Here is a tiny trained network, its code and every weight. The questions are about switching its units off for an input and a target symbol, where a switched-off unit gives its printed mean instead of its output.

import numpy as np


def w(rows, s, z=0):
    codes = np.array(rows[::2]) - 128.0
    scale = np.full(codes.shape[1], s)
    scale[-1] = z or s
    return codes * scale


def f(y):
    return np.maximum(y, 0)


def softmax(a):
    e = np.exp(a - a.max(-1, keepdims=True))
    return e / e.sum(-1, keepdims=True)


def log_softmax(a):
    a = a - a.max(-1, keepdims=True)
    return a - np.log(np.exp(a).sum(-1, keepdims=True))


def net(x, mask):
    ids = ['ΓΘΛΩαβδεζηξπστψ'.index(c) for c in x.split()]
    T = len(ids)
    res = E[ids] + P[:T]
    u = 0
    for l in range(3):
        q, k, v = (res @ M[l].T for M in (Q, K, V))
        z = softmax(np.where(np.tri(T) > 0, q @ k.T / 2**0.5, -1e9)) @ v
        res = res + np.where(mask[u], z, O[l][:, -1]) @ O[l][:, :-1]
        u += 1
        y = f(res @ A[l][:, :-1].T + A[l][:, -1])
        res = res + np.where(mask[u : u + 8], y, B[l][:, -1]) @ B[l][:, :-1]
        u += 8
    return log_softmax(res[-1] @ U[:, :-1].T + U[:, -1])


Q, K, V, O, A, B = {}, {}, {}, {}, {}, {}
E = w([
[80,104,133,46,145,139,183,162,180,150],'Γ',
[164,117,162,196,159,123,74,57,123,106],'Θ',
[85,149,194,118,113,79,88,231,178,113],'Λ',
[134,92,119,180,98,183,154,135,53,219],'Ω',
[68,164,132,90,20,116,185,174,80,151],'α',
[57,97,128,183,160,104,142,148,146,209],'β',
[168,101,121,136,92,159,111,137,158,149],'δ',
[107,92,45,131,156,146,141,137,107,115],'ε',
[165,127,152,124,142,166,130,150,177,115],'ζ',
[114,145,127,77,132,111,47,168,176,80],'η',
[136,134,124,133,92,127,123,183,146,167],'ξ',
[168,125,131,165,148,175,211,204,151,192],'π',
[154,155,140,162,137,124,108,4,63,124],'σ',
[106,82,203,114,158,126,189,131,172,147],'τ',
[111,130,94,144,230,192,134,153,93,129],'ψ',
],0.016)
P = w([
[214,164,204,14,162,82,119,189,133,175],'0',
[148,200,183,185,146,198,247,164,91,35],'1',
[92,172,146,136,110,171,86,55,181,144],'2',
[194,51,218,124,205,72,142,238,75,116],'3',
[116,239,191,156,143,170,185,187,77,83],'4',
[43,154,165,132,109,222,80,108,179,127],'5',
[151,37,196,104,150,57,148,238,100,131],'6',
[152,199,109,170,129,132,170,178,105,105],'7',
[54,194,167,135,118,184,81,57,168,135],'8',
[109,2,164,93,66,39,183,218,149,143],'9',
],0.0072)
Q[0] = w([
[177,148,6,51,201,140,148,162,145,139],'L0H0',
[154,71,2,129,79,132,83,109,73,97],'L0H0',
],0.0049)
K[0] = w([
[202,95,102,109,153,113,70,162,39,167],'L0H0',
[131,127,1,64,124,156,102,130,131,122],'L0H0',
],0.0058)
V[0] = w([
[106,137,113,188,13,130,215,118,201,65],'L0H0',
[255,131,101,87,94,94,79,109,214,238],'L0H0',
],0.0027)
O[0] = w([
[48,146,178,102,55,208,197,56,154,96,149],'L0H0',
[250,18,165,171,208,163,161,117,102,3,1],'L0H0',
],0.0041,0.0008)
A[0] = w([
[141,185,140,147,138,241,94,124,208,106,5],'L0N0',
[164,202,105,88,164,187,187,128,44,34,218],'L0N1',
[102,156,70,110,132,183,52,54,202,42,57],'L0N2',
[147,74,84,66,157,100,137,254,104,129,160],'L0N3',
[153,131,172,133,118,68,89,175,48,133,156],'L0N4',
[127,135,24,148,119,167,158,120,73,32,165],'L0N5',
[93,74,110,140,173,100,40,75,123,157,239],'L0N6',
[112,120,201,122,156,132,58,103,204,133,115],'L0N7',
],0.0074,0.0019)
B[0] = w([
[195,213,174,227,244,31,88,113,154,165,173],'L0N0',
[220,47,77,76,104,122,26,188,96,182,211],'L0N1',
[119,199,128,110,163,1,186,214,47,43,164],'L0N2',
[159,71,241,155,56,68,136,9,125,79,253],'L0N3',
[135,26,118,105,125,53,207,165,190,192,209],'L0N4',
[92,126,82,74,109,153,95,203,141,216,169],'L0N5',
[81,58,150,61,8,166,195,173,51,90,192],'L0N6',
[146,58,201,201,79,133,126,207,127,141,191],'L0N7',
],0.0064,0.005)
Q[1] = w([
[170,62,80,15,75,125,2,106,85,103],'L1H0',
[194,194,179,92,173,65,43,156,215,79],'L1H0',
],0.0069)
K[1] = w([
[140,85,67,57,98,85,5,142,69,36],'L1H0',
[188,153,129,66,148,3,112,194,162,40],'L1H0',
],0.0056)
V[1] = w([
[62,207,80,245,149,253,154,178,126,55],'L1H0',
[140,166,137,117,147,120,136,143,134,142],'L1H0',
],0.0036)
O[1] = w([
[90,163,120,164,104,22,144,84,75,207,4],'L1H0',
[86,174,139,180,120,90,254,151,100,89,128],'L1H0',
],0.0069,0.0042)
A[1] = w([
[141,66,96,175,173,119,65,221,174,160,84],'L1N0',
[108,173,70,194,93,226,80,112,213,200,138],'L1N1',
[177,125,97,202,185,148,3,91,103,94,34],'L1N2',
[139,60,140,185,199,62,110,197,126,246,85],'L1N3',
[252,233,151,219,134,138,153,124,116,177,36],'L1N4',
[211,132,117,95,226,166,72,178,120,197,156],'L1N5',
[139,129,165,229,166,155,114,93,148,40,13],'L1N6',
[241,141,125,64,73,32,41,136,135,105,3],'L1N7',
],0.006,0.0029)
B[1] = w([
[156,221,96,114,60,188,120,71,109,73,218],'L1N0',
[135,171,150,163,101,123,74,33,119,215,168],'L1N1',
[66,19,96,114,201,62,111,144,40,153,156],'L1N2',
[77,109,70,131,124,152,216,71,176,35,253],'L1N3',
[140,46,34,158,78,75,137,170,199,166,177],'L1N4',
[106,115,114,233,81,148,125,41,163,77,212],'L1N5',
[169,17,55,48,108,73,111,112,164,198,155],'L1N6',
[169,148,142,156,197,170,254,54,88,168,194],'L1N7',
],0.0064,0.0049)
Q[2] = w([
[136,126,175,93,141,46,182,115,39,137],'L2H0',
[3,51,108,37,82,68,242,208,191,213],'L2H0',
],0.0054)
K[2] = w([
[124,218,201,79,51,62,78,113,58,148],'L2H0',
[80,151,157,76,65,215,207,254,131,209],'L2H0',
],0.0051)
V[2] = w([
[55,84,110,48,45,22,252,116,152,150],'L2H0',
[124,75,142,201,78,165,173,129,79,132],'L2H0',
],0.0027)
O[2] = w([
[175,52,100,69,143,172,170,110,186,97,253],'L2H0',
[143,132,51,54,143,165,2,108,240,137,229],'L2H0',
],0.009,0.0035)
A[2] = w([
[92,218,99,64,59,201,113,135,51,127,2],'L2N0',
[82,132,116,132,166,120,85,67,1,189,88],'L2N1',
[200,85,209,80,96,72,104,199,123,149,49],'L2N2',
[129,101,136,91,132,146,98,140,219,113,239],'L2N3',
[121,66,99,71,119,104,181,149,101,133,7],'L2N4',
[103,195,142,174,116,31,175,189,152,130,43],'L2N5',
[135,83,112,118,139,119,157,208,179,63,250],'L2N6',
[140,73,173,70,60,118,144,76,165,185,106],'L2N7',
],0.0072,0.0022)
B[2] = w([
[150,102,67,36,193,1,152,40,144,91,164],'L2N0',
[168,228,143,104,200,136,162,159,38,199,138],'L2N1',
[19,98,33,221,154,147,122,103,165,129,204],'L2N2',
[182,155,184,124,144,140,116,123,151,151,231],'L2N3',
[184,186,148,167,175,182,90,123,89,153,194],'L2N4',
[65,93,215,188,68,154,247,120,117,150,142],'L2N5',
[175,162,101,137,180,98,152,213,69,149,248],'L2N6',
[111,121,151,176,139,152,66,97,74,47,254],'L2N7',
],0.0064,0.0095)
U = w([
[190,56,209,86,192,231,180,95,112,86,111],'Γ',
[123,1,129,169,155,58,127,150,87,123,142],'Θ',
[95,128,166,163,70,125,160,200,81,65,145],'Λ',
[42,52,136,150,25,229,109,155,123,150,59],'Ω',
[139,97,68,53,182,125,184,209,115,159,135],'α',
[91,124,114,148,185,133,222,101,170,189,144],'β',
[156,169,179,144,87,172,43,139,146,174,157],'δ',
[126,129,115,61,67,89,157,75,184,51,170],'ε',
[169,161,151,162,106,127,84,152,148,133,96],'ζ',
[195,213,173,135,153,58,167,110,74,92,121],'η',
[153,177,165,116,90,149,120,195,158,125,172],'ξ',
[179,130,108,141,130,106,185,172,170,153,37],'π',
[164,130,165,130,171,153,141,102,72,243,105],'σ',
[120,128,187,69,239,158,135,157,176,195,144],'τ',
[92,189,98,175,221,165,131,108,113,87,4],'ψ',
],0.0073,0.0033)

Each question gives the input, a string of symbols that net reads in full, and the target symbol t.
The units are the heads (2 rows each of Q, K, V and O) and the neurons (one row each of A and B). Each row of codes is followed by its name. A weight is (code - 128) times the scale printed after its matrix; where a second scale follows, it is the last column's (O, A, B and U).
mask holds one flag per unit, layer by layer, with each layer's heads first. A switched-off unit (its flag False) gives its mean, the last column of its rows in O or B, instead of its output. The means were averaged over made-up inputs and are rounded, as every weight is.
A unit's drop is (log p(t) with every unit on - log p(t) with that unit switched off) / (log p(t) with every unit on - log p(t) with every unit switched off).
The circuit of an input: a set's keep is (log p(t) with only the set's units on - log p(t) with every unit switched off) / (log p(t) with every unit on - log p(t) with every unit switched off). Starting from the 12 units with the biggest drops (on a tie, the unit counted first), units are removed one at a time, each time the one whose removal leaves the highest keep (on an exact tie, the one counted first), for as long as the keep stays at least 0.8.
units of the circuit, in order: the units of the circuit, biggest drop first
most important unit: the unit with the biggest drop
top k neurons: the k neurons with the biggest drops, biggest first
top k neurons in layer l: the k neurons of layer l with the biggest drops, biggest first
input Γ α β Θ α ψ, target ψ: units of the circuit, in order -> (L0N0; L1N5; L0N3)
input α α ξ σ β, target β: top 3 neurons -> (L0N1; L0N3; L2N7)
input ξ α Λ Θ η, target η: most important unit -> L1N7
input Γ Θ α ε β, target β: units of the circuit, in order -> (L1H0; L0N3; L2N7; L1N3)
input β Θ ε α ξ σ, target η: units of the circuit, in order -> (L0N2; L2N2)
input η α α, target ε: units of the circuit, in order -> (L2N0; L2N6; L0H0)
input ε Λ ζ ξ σ Ω, target σ: units of the circuit, in order -> (L2N1; L1N1; L1H0; L0N3)
input π β δ Θ Ω ζ, target π: top 3 neurons -> (L0N0; L0N2; L1N4)
input Λ α α β σ, target σ: units of the circuit, in order -> (L0N1; L2N1; L1N3; L1N2)
input α α π, target β: top 2 neurons -> (L0N0; L0N3)
input η ε β Θ ε ξ Ω, target Γ: units of the circuit, in order -> (L1N3; L2N2; L2N4)
input η ε Θ α Θ ε Λ, target Γ: top 2 neurons in layer 0 -> (L0N4; L0N3)
input Ω π δ η, target Γ: units of the circuit, in order -> (L1N7; L0N3)
input π Θ α Θ ε, target ε: most important unit -> L0N5
input Γ ζ α σ π, target π: top 2 neurons in layer 0 -> (L0N0; L0N6)
input ζ ξ α, target ε: top 3 neurons -> (L2N0; L2N6; L0N4)
input α Θ Θ β ε ξ Ω, target Γ: top 2 neurons -> (L1N3; L0N4)
input Θ σ α ξ, target Γ: top 3 neurons -> (L0N3; L0N4; L1N7)
input α π ψ Λ ψ Θ ε, target Γ: top 3 neurons in layer 0 -> (L0N3; L0N0; L0N2)
input β Γ β, target Ω: top neuron in layer 1 -> (L1N1)
input π σ σ, target η: top 2 neurons in layer 0 -> (L0N2; L0N6)
input ψ Θ α Θ Θ ψ Θ α β δ, target Γ: top 2 neurons in layer 0 -> (L0N3; L0N0)
input Θ Θ α α Ω, target Ω: top 4 neurons in layer 1 -> (L1N5; L1N4; L1N1; L1N3)
input α ξ ζ, target π: top 3 neurons -> (L0N0; L1N4; L0N2)
input Ω σ τ α β α β ε Γ, target τ: top 2 neurons -> (L0N1; L0N3)
input ξ ξ Γ π Γ β, target Ω: top 2 neurons in layer 0 -> (L0N6; L0N7)
input η α π τ Ω, target Ω: top 2 neurons -> (L2N6; L0N1)
input Θ Θ β Θ α π η δ, target δ: top neuron -> (L1N1)
input ε β ξ Ω σ, target σ: top 4 neurons -> (L2N1; L0N1; L1N2; L1N3)
input β α η Ω ψ β δ Γ Θ, target Θ: top 3 neurons -> (L0N0; L1N6; L0N7)
